Below is a small trained network, with its code and all its weights. Each question gives an input and a class and asks what happens when units are switched off, that is, made to give their printed mean instead of their output.

import numpy as np


def w(rows, s, z=0):
    codes = np.array(rows[::2]) - 128.0
    scale = np.full(codes.shape[1], s)
    scale[-1] = z or s
    return codes * scale


def norm(h):
    return h / np.sqrt((h * h).mean(-1, keepdims=True) + 1e-5)


def f(y):
    return np.maximum(y, 0)


def log_softmax(a):
    a = a - a.max(-1, keepdims=True)
    return a - np.log(np.exp(a).sum(-1, keepdims=True))


def net(x, mask):
    res = np.array(x, float).reshape(1, 2) / 4 @ E
    u = 0
    for l in range(3):
        y = f(norm(res) @ A[l][:, :-1].T + A[l][:, -1])
        res = res + np.where(mask[u : u + 6], y, B[l][:, -1]) @ B[l][:, :-1]
        u += 6
    return log_softmax(norm(res)[-1] @ U[:, :-1].T + U[:, -1])


A, B = {}, {}
E = w([
[168,136,148,144,248,79,79,195],'x0',
[52,172,152,1,156,168,64,104],'x1',
],0.00065)
A[0] = w([
[192,95,120,191,142,93,179,137,169],'0.n1',
[170,72,171,115,227,3,15,230,247],'0.n2',
[131,144,135,127,125,120,129,125,123],'0.n3',
[140,196,83,199,57,242,202,50,80],'0.n4',
[123,126,159,137,123,110,163,119,93],'0.n5',
[217,70,113,227,142,69,193,153,182],'0.n6',
],0.0006,0.0013)
B[0] = w([
[25,216,151,102,141,222,99,116,189],'0.n1',
[115,57,73,82,2,155,183,68,250],'0.n2',
[130,118,124,135,121,144,116,134,128],'0.n3',
[128,21,121,81,106,48,71,171,163],'0.n4',
[95,133,128,139,120,149,138,124,128],'0.n5',
[8,254,154,82,140,234,103,117,216],'0.n6',
],0.00093,0.0014)
A[1] = w([
[77,148,107,142,82,195,164,112,254],'1.n1',
[208,51,100,203,98,108,189,115,207],'1.n2',
[82,110,161,86,117,153,98,90,164],'1.n3',
[172,141,131,139,254,83,108,169,8],'1.n4',
[155,141,114,146,240,123,106,183,39],'1.n5',
[129,131,132,128,130,122,132,121,86],'1.n6',
],0.0017,0.0007)
B[1] = w([
[185,93,129,92,170,59,90,160,251],'1.n1',
[70,193,137,100,204,172,102,117,205],'1.n2',
[160,154,131,205,167,126,147,157,210],'1.n3',
[96,8,158,145,11,88,90,181,167],'1.n4',
[122,38,156,107,33,75,80,168,167],'1.n5',
[122,129,122,137,130,133,123,120,128],'1.n6',
],0.0016,0.0022)
A[2] = w([
[234,110,148,127,173,53,100,177,142],'2.n1',
[172,132,133,250,144,108,171,149,206],'2.n2',
[112,123,159,81,151,86,91,144,226],'2.n3',
[140,90,108,111,21,146,180,63,2],'2.n4',
[145,145,119,248,146,147,186,130,156],'2.n5',
[126,150,131,94,21,154,163,42,68],'2.n6',
],0.0017,0.00062)
B[2] = w([
[155,139,83,154,65,104,190,100,229],'2.n1',
[92,199,155,10,159,173,102,61,210],'2.n2',
[139,151,130,195,107,144,174,100,255],'2.n3',
[120,61,174,167,125,53,49,226,198],'2.n4',
[85,196,155,1,170,175,88,72,201],'2.n5',
[164,74,142,219,150,67,120,221,219],'2.n6',
],0.0018,0.0015)
U = w([
[123,39,150,160,91,73,92,194,141],'0',
[90,192,149,68,184,187,105,85,141],'1',
[202,155,52,185,98,119,225,76,126],'2',
[183,1,31,144,237,248,174,109,11],'3',
[172,2,44,147,234,238,179,99,23],'4',
],0.01,0.012)

Each question gives the input, the list of numbers given to net, and the class t.
The units are the neurons (one row each of A and B). Each row of codes is followed by its name. A weight is (code - 128) times the scale printed after its matrix; where a second scale follows, it is the last column's (A, B and U).
mask holds one flag per neuron, layer by layer. A switched-off neuron (its flag False) gives its mean, the last column of its row in B, instead of its output. The means were averaged over made-up inputs and are rounded, as every weight is.
A unit's drop is (log p(t) with every unit on - log p(t) with that unit switched off) / (log p(t) with every unit on - log p(t) with every unit switched off).
top k neurons: the k neurons with the biggest drops, biggest first
top k neurons in layer l: the k neurons of layer l with the biggest drops, biggest first
drop when u is switched off: that unit's drop, to one decimal
input [5,5], class 0: top neuron => (0.n6)
input [3,-3], class 2: top 3 neurons in layer 0 => (0.n2, 0.n6, 0.n1)
input [2,-2], class 2: top 2 neurons => (1.n1, 0.n6)
input [6,-7], class 1: top 2 neurons in layer 1 => (1.n1, 1.n2)
input [7,7], class 0: top 2 neurons in layer 0 => (0.n6, 0.n1)
input [3,0], class 2: top 2 neurons => (0.n2, 2.n1)
input [-3,-1], class 2: top 2 neurons => (1.n1, 0.n2)
input [0,3], class 2: top 2 neurons in layer 1 => (1.n2, 1.n3)
input [3,1], class 2: top 2 neurons => (0.n2, 1.n2)
input [-1,-4], class 1: drop when 1.n5 is switched off => 0.1
input [-4,-3], class 0: drop when 1.n3 is switched off => 5.2
input [-6,-5], class 0: drop when 1.n3 is switched off => 1.4
